Look-ups in named tables: a row name and a column name give one cell, copied from the table.

zik
         gemizu  sifa  mame  susakib  tapade  zetos  kudobuz  nifovuk
gef          79   198   161      114     131     63       35      185
gug         100   216   171      133     185    200      199      141
mefulig     143   228   191       37      63    141      106      123
kamoruk     175   194   119       84      39    162      111      164

gug, kudobuz -> 199
kamoruk, mame -> 119
gug, gemizu -> 100
kamoruk, susakib -> 84
gef, gemizu -> 79
gug, sifa -> 216
mefulig, nifovuk -> 123
gef, sifa -> 198
gug, susakib -> 133
gef, nifovuk -> 185
gef, mame -> 161
kamoruk, tapade -> 39
kamoruk, sifa -> 194
gug, mame -> 171

sivafa:
|  | biza | mifi | kot | puvitom | vubegu |
|---|---|---|---|---|---|
| mip | -0.5 | -0.9 | 0.1 | 0.2 | 0.1 |
| daf | -0.2 | -0.2 | 0.3 | 0.6 | 0.7 |
| tezi | -0.2 | 0.2 | 0.1 | 0.9 | 0.4 |
| femetu | 0.1 | 0.6 | -0.2 | 0.7 | 0.5 |

mifi of femetu: 0.6
biza of mip: -0.5
kot of mip: 0.1
puvitom of mip: 0.2
biza of tezi: -0.2
puvitom of femetu: 0.7
puvitom of daf: 0.6
vubegu of daf: 0.7
mifi of mip: -0.9

fel:
columns: gigo, movez, vab, gagud, zere
fomet: [0.25, 0.07, 0.49, 0.32, 0.77]
zefa: [0.55, 0.10, 0.52, 0.36, 0.40]
fupin: [0.50, 0.14, 0.44, 0.16, 0.45]
tilome: [0.26, 0.14, 0.49, 0.26, 0.82]
fetasa: [0.43, 0.36, 0.43, 0.42, 0.36]
tiva: [0.43, 0.09, 0.36, 0.43, 0.14]
rof: [0.53, 0.12, 0.53, 0.11, 0.45]
lim: [0.22, 0.33, 0.58, 0.27, 0.92]
sigazan: [0.36, 0.19, 0.54, 0.17, 0.86]
tik: [0.27, 0.20, 0.49, 0.22, 0.85]
muk: [0.19, 0.41, 0.65, 0.32, 0.96]

What is the zere of zefa in fel?
0.40
What is the vab of fomet in fel?
0.49
What is the gagud of fetasa in fel?
0.42
What is the zere of fomet in fel?
0.77
What is the zere of tiva in fel?
0.14
What is the gagud of zefa in fel?
0.36
What is the gigo of rof in fel?
0.53
What is the vab of lim in fel?
0.58
What is the vab of zefa in fel?
0.52
What is the gagud of rof in fel?
0.11
What is the gigo of fetasa in fel?
0.43
What is the gigo of lim in fel?
0.22
What is the zere of lim in fel?
0.92
What is the movez of lim in fel?
0.33
What is the movez of tiva in fel?
0.09

Table toz
          raf   zim
familaf  5248  4948
vomav    8018  8133
varo     3814  7024
pov      4695  5744
buke     3592  8525
kogiv    3173  2354
fiv      5095  3551
dop      3989  6769
teka     5782  3435
saz      6884  5298
muf      5976  3944
revemu   4737  4821
zibetud  6917  6233

What is the raf of teka in toz?
5782
What is the zim of vomav in toz?
8133
What is the raf of kogiv in toz?
3173
What is the zim of kogiv in toz?
2354
What is the zim of buke in toz?
8525
What is the zim of revemu in toz?
4821
What is the zim of muf in toz?
3944
What is the zim of zibetud in toz?
6233
What is the raf of familaf in toz?
5248
What is the zim of pov in toz?
5744
What is the zim of familaf in toz?
4948
What is the raf of vomav in toz?
8018
What is the zim of teka in toz?
3435
What is the raf of fiv in toz?
5095
What is the zim of saz in toz?
5298

Table masud
	fibegi	bap	tepun	voz	dima	tavatur	biti	zesof
lakese	81	26	69	86	72	32	68	28
lubik	68	73	57	56	53	66	73	61
zop	88	23	73	86	74	30	68	19
rul	81	81	68	60	55	65	76	58
lozi	63	63	88	76	66	87	75	87
pese	72	76	60	56	54	66	74	61

tavatur of lubik is 66
fibegi of zop is 88
bap of lozi is 63
voz of pese is 56
bap of zop is 23
tavatur of lozi is 87
zesof of rul is 58

Table nifuze
         sisos  togusiz    bal    bab    dul    tos  mepize  migobu  vizivon    san
rafeva   0.254    0.247  0.683  0.711  0.259  0.256   0.734   0.732    0.722  0.737
tum      0.499    0.493  0.444  0.469  0.505  0.501   0.498   0.498    0.482  0.499
suronu   0.269    0.263  0.668  0.695  0.275  0.272   0.719   0.717    0.707  0.722
vaf      0.345    0.338  0.595  0.621  0.350  0.347   0.646   0.646    0.633  0.649
para     0.848    0.841  0.103  0.127  0.853  0.849   0.163   0.165    0.141  0.162
dus      0.644    0.637  0.302  0.327  0.649  0.646   0.359   0.359    0.340  0.359
garov    0.257    0.250  0.680  0.707  0.262  0.259   0.730   0.729    0.719  0.734
zasuza   0.411    0.404  0.530  0.557  0.416  0.413   0.583   0.583    0.569  0.585
dipovet  0.200    0.193  0.736  0.763  0.205  0.203   0.785   0.784    0.775  0.789
vofoleb  0.272    0.265  0.665  0.692  0.277  0.275   0.716   0.715    0.704  0.719
tebak    0.029    0.022  0.903  0.931  0.034  0.032   0.949   0.947    0.942  0.955
duzar    0.593    0.586  0.352  0.378  0.598  0.594   0.408   0.409    0.391  0.409
murigam  0.514    0.507  0.429  0.455  0.519  0.516   0.484   0.484    0.467  0.485

What is the dul of rafeva in nifuze?
0.259
What is the bab of duzar in nifuze?
0.378
What is the sisos of tebak in nifuze?
0.029
What is the san of rafeva in nifuze?
0.737
What is the dul of dipovet in nifuze?
0.205
What is the bab of dipovet in nifuze?
0.763
What is the sisos of suronu in nifuze?
0.269
What is the tos of murigam in nifuze?
0.516
What is the sisos of dus in nifuze?
0.644
What is the tos of garov in nifuze?
0.259
What is the san of tum in nifuze?
0.499
What is the bal of tum in nifuze?
0.444
What is the migobu of tebak in nifuze?
0.947
Which row has the largest vizivon? tebak

gizo =
columns: mirotu, nilok, kitogob
tovikuz: [404, 580, 299]
niz: [768, 304, 350]
zeru: [760, 286, 633]
rufun: [508, 511, 247]
vofebot: [679, 525, 493]
fude: [702, 730, 451]
sig: [801, 301, 219]
guletab: [395, 196, 170]
nol: [169, 574, 338]
satiban: [456, 270, 621]
pob: [674, 520, 160]

kitogob of tovikuz: 299
nilok of fude: 730
nilok of satiban: 270
nilok of pob: 520
nilok of zeru: 286
kitogob of satiban: 621
mirotu of niz: 768
mirotu of zeru: 760
mirotu of vofebot: 679
kitogob of niz: 350
mirotu of nol: 169
nilok of tovikuz: 580
nilok of nol: 574
nilok of vofebot: 525
kitogob of sig: 219
kitogob of rufun: 247
nilok of niz: 304
kitogob of nol: 338
Which row has the largest kitogob? zeru

ner:
	ratovo	pano	bimu	kiza	vuv	tev	vetuno	tivapot
lugog	-64	-19	9	12	-27	13	8	3
babep	24	-2	-4	10	15	17	17	9
redofav	64	27	11	16	16	37	11	13
ragefo	-37	17	0	25	14	22	0	10
kulezal	-4	12	8	22	-3	25	13	45
pel	-1	27	-7	11	45	-7	15	13
domemuv	-21	-1	13	7	8	10	11	11
vasokuz	33	20	18	12	-7	22	10	31
nuro	11	39	-4	16	9	20	16	15
vulug	-2	50	7	20	28	29	6	8
rulezen	73	3	46	25	-13	38	29	21

tivapot of redofav is 13
kiza of babep is 10
vetuno of pel is 15
kiza of kulezal is 22
bimu of domemuv is 13
tev of vasokuz is 22

sibunav:
,luvo,los,kan,tis,sef
vabaze,95,94,105,161,143
rivela,95,93,108,164,146
fer,172,176,148,94,107
gis,117,117,121,143,136
dak,155,157,141,110,117
dufe,135,135,133,130,130
lonika,144,145,139,122,127
mebunof,177,181,150,90,103
ref,145,146,138,121,125
tolose,202,209,154,64,81
tam,60,58,79,189,151
meb,149,150,141,118,124
nis,123,122,129,142,138

gis, los -> 117
tam, los -> 58
vabaze, los -> 94
meb, luvo -> 149
meb, kan -> 141
dak, tis -> 110

Table vubazaz
columns: niv, duboma, gikoda, sufem, fike, kozu, vav, lup, tul
fisel: [74, 101, 88, 181, 104, 90, 85, 90, 84]
togu: [65, 112, 89, 209, 63, 90, 84, 104, 96]
razodub: [66, 112, 89, 192, 69, 90, 84, 101, 97]
sutiva: [71, 104, 89, 196, 91, 90, 84, 97, 88]
rumidit: [65, 112, 89, 198, 69, 90, 84, 101, 97]
tiv: [70, 105, 89, 210, 79, 90, 84, 102, 89]
zoluzu: [66, 112, 89, 186, 78, 90, 84, 98, 96]
gem: [76, 99, 88, 173, 109, 90, 85, 88, 82]
keke: [66, 110, 89, 213, 64, 90, 84, 102, 94]
sazu: [74, 101, 88, 180, 106, 90, 85, 89, 83]
mida: [73, 102, 89, 191, 94, 90, 85, 95, 86]

sutiva, gikoda: 89
razodub, niv: 66
tiv, niv: 70
gem, lup: 88
rumidit, niv: 65
zoluzu, fike: 78
razodub, fike: 69
rumidit, lup: 101
keke, kozu: 90

